Below is a small trained network, with its code and all its weights. Each question gives an input and a target symbol and asks what happens when units are switched off, that is, made to give their printed mean instead of their output.

import numpy as np


def w(rows, s, z=0):
    codes = np.array(rows[::2]) - 128.0
    scale = np.full(codes.shape[1], s)
    scale[-1] = z or s
    return codes * scale


def norm(h):
    return h / np.sqrt((h * h).mean(-1, keepdims=True) + 1e-5)


def softmax(a):
    e = np.exp(a - a.max(-1, keepdims=True))
    return e / e.sum(-1, keepdims=True)


def log_softmax(a):
    a = a - a.max(-1, keepdims=True)
    return a - np.log(np.exp(a).sum(-1, keepdims=True))


def net(x, mask):
    ids = ['αδηθμπ'.index(c) for c in x.split()]
    T = len(ids)
    res = E[ids] + P[:T]
    u = 0
    for l in range(3):
        r = norm(res)
        for j in range(3):
            rows = slice(2 * j, 2 * j + 2)
            q, k, v = (r @ M[l][rows].T for M in (Q, K, V))
            z = softmax(np.where(np.tri(T) > 0, q @ k.T / 2**0.5, -1e9)) @ v
            o = O[l][rows]
            res = res + np.where(mask[u + j], z, o[:, -1]) @ o[:, :-1]
        u += 3
    return log_softmax(norm(res)[-1] @ U[:, :-1].T + U[:, -1])


Q, K, V, O = {}, {}, {}, {}
E = w([
[80,38,166,57],'α',
[87,71,120,191],'δ',
[163,108,7,125],'η',
[246,25,216,195],'θ',
[71,247,157,186],'μ',
[136,101,218,154],'π',
],0.014)
P = w([
[168,122,93,91],'0',
[133,96,154,204],'1',
[124,107,139,197],'2',
[108,96,145,186],'3',
[105,94,128,171],'4',
[94,91,130,154],'5',
[78,88,125,155],'6',
[71,93,112,143],'7',
[62,91,89,121],'8',
[40,92,99,115],'9',
[26,87,82,98],'10',
[2,105,80,102],'11',
[55,127,107,129],'12',
],0.0083)
Q[0] = w([
[152,146,41,127],'L0H1',
[88,51,10,186],'L0H1',
[175,72,3,226],'L0H2',
[205,111,72,179],'L0H2',
[63,139,81,158],'L0H3',
[161,99,35,140],'L0H3',
],0.029)
K[0] = w([
[67,158,117,145],'L0H1',
[4,118,100,143],'L0H1',
[31,74,116,233],'L0H2',
[82,81,116,175],'L0H2',
[60,176,131,78],'L0H3',
[196,229,100,135],'L0H3',
],0.026)
V[0] = w([
[151,181,144,65],'L0H1',
[112,46,107,150],'L0H1',
[84,120,134,97],'L0H2',
[247,202,148,6],'L0H2',
[99,140,83,103],'L0H3',
[186,148,99,103],'L0H3',
],0.023)
O[0] = w([
[145,127,121,77,40],'L0H1',
[158,152,155,201,215],'L0H1',
[151,122,114,122,120],'L0H2',
[101,152,188,4,5],'L0H2',
[147,151,118,74,107],'L0H3',
[167,107,154,108,68],'L0H3',
],0.02,0.018)
Q[1] = w([
[54,108,112,79],'L1H1',
[99,93,237,167],'L1H1',
[28,132,81,112],'L1H2',
[218,61,3,78],'L1H2',
[133,133,173,146],'L1H3',
[124,112,62,160],'L1H3',
],0.028)
K[1] = w([
[131,72,169,47],'L1H1',
[101,170,240,178],'L1H1',
[92,145,228,65],'L1H2',
[57,197,72,207],'L1H2',
[149,130,182,130],'L1H3',
[125,4,115,118],'L1H3',
],0.025)
V[1] = w([
[45,145,232,75],'L1H1',
[90,140,181,103],'L1H1',
[145,166,96,125],'L1H2',
[251,105,36,110],'L1H2',
[137,118,38,176],'L1H3',
[187,38,111,141],'L1H3',
],0.018)
O[1] = w([
[95,158,148,230,107],'L1H1',
[112,146,141,180,125],'L1H1',
[140,116,127,123,88],'L1H2',
[224,123,126,248,68],'L1H2',
[86,43,113,87,252],'L1H3',
[161,113,99,64,120],'L1H3',
],0.015,0.0042)
Q[2] = w([
[66,130,119,165],'L2H1',
[149,161,34,68],'L2H1',
[5,185,178,130],'L2H2',
[35,167,173,208],'L2H2',
[135,157,185,94],'L2H3',
[27,171,146,154],'L2H3',
],0.029)
K[2] = w([
[99,199,122,89],'L2H1',
[188,80,42,118],'L2H1',
[109,227,191,54],'L2H2',
[133,183,252,135],'L2H2',
[126,102,174,43],'L2H3',
[45,228,148,109],'L2H3',
],0.024)
V[2] = w([
[144,238,139,87],'L2H1',
[135,132,70,157],'L2H1',
[186,147,219,146],'L2H2',
[91,29,236,156],'L2H2',
[128,3,202,88],'L2H3',
[97,158,66,26],'L2H3',
],0.026)
O[2] = w([
[161,58,82,220,160],'L2H1',
[156,117,167,90,137],'L2H1',
[229,147,51,152,165],'L2H2',
[170,24,16,226,139],'L2H2',
[43,240,63,252,34],'L2H3',
[199,84,187,226,6],'L2H3',
],0.015,0.022)
U = w([
[247,148,126,56,84],'α',
[86,114,111,41,181],'δ',
[152,236,168,133,201],'η',
[165,107,68,175,142],'θ',
[159,81,230,119,131],'μ',
[30,165,171,172,2],'π',
],0.014,0.0031)

Each question gives the input, a string of symbols that net reads in full, and the target symbol t.
The units are the heads (2 rows each of Q, K, V and O). Each row of codes is followed by its name. A weight is (code - 128) times the scale printed after its matrix; where a second scale follows, it is the last column's (O and U).
mask holds one flag per head, layer by layer. A switched-off head (its flag False) gives its mean, the last column of its rows in O, instead of its output. The means were averaged over made-up inputs and are rounded, as every weight is.
A unit's drop is (log p(t) with every unit on - log p(t) with that unit switched off) / (log p(t) with every unit on - log p(t) with every unit switched off).
The circuit of an input: a set's keep is (log p(t) with only the set's units on - log p(t) with every unit switched off) / (log p(t) with every unit on - log p(t) with every unit switched off). Starting from all 9 units, units are removed one at a time, each time the one whose removal leaves the highest keep (on an exact tie, the one counted first), for as long as the keep stays at least 0.8.
units of the circuit, in order: the units of the circuit, biggest drop first
unit that matters most: the unit with the biggest drop
which heads matter: for each layer, one digit per head in row order, 1 if its drop is at least 0.15 and else 0, layers parted by /
drop of u: that unit's drop, to one decimal
input μ θ α θ α η π π μ δ μ μ π, target μ: units of the circuit, in order -> L0H2; L2H3; L0H1; L1H1
input η θ μ, target η: unit that matters most -> L0H2
input δ η η η μ η α δ δ π π α π, target δ: which heads matter -> 000 / 000 / 100
input μ δ θ α μ α α α μ μ α, target μ: units of the circuit, in order -> L0H2; L0H1; L2H3; L1H3
input η μ θ θ μ π μ μ α, target η: which heads matter -> 011 / 101 / 010
input η δ θ α, target η: units of the circuit, in order -> L0H2; L0H3; L2H2; L1H3
input α α α π δ θ μ α η θ η π, target α: units of the circuit, in order -> L0H2; L0H1; L1H3
input η α μ δ μ θ μ π θ η π, target η: units of the circuit, in order -> L0H2; L0H3; L1H3; L2H2
input α π η, target α: which heads matter -> 011 / 110 / 100
input α μ η α π, target α: units of the circuit, in order -> L0H2; L0H3; L1H3
input π μ μ η π η α, target π: which heads matter -> 010 / 010 / 000
input η θ π π μ μ η η μ π, target η: units of the circuit, in order -> L0H2; L1H3; L0H3; L2H2
input α μ α μ α, target α: which heads matter -> 111 / 000 / 000
input μ δ π μ α η η, target δ: unit that matters most -> L0H1
input μ η θ η, target δ: which heads matter -> 000 / 000 / 000
input μ η θ π, target μ: drop of L1H1 -> 0.1
input μ η α, target μ: drop of L2H3 -> 0.3
input π μ π α, target π: drop of L0H2 -> 0.3
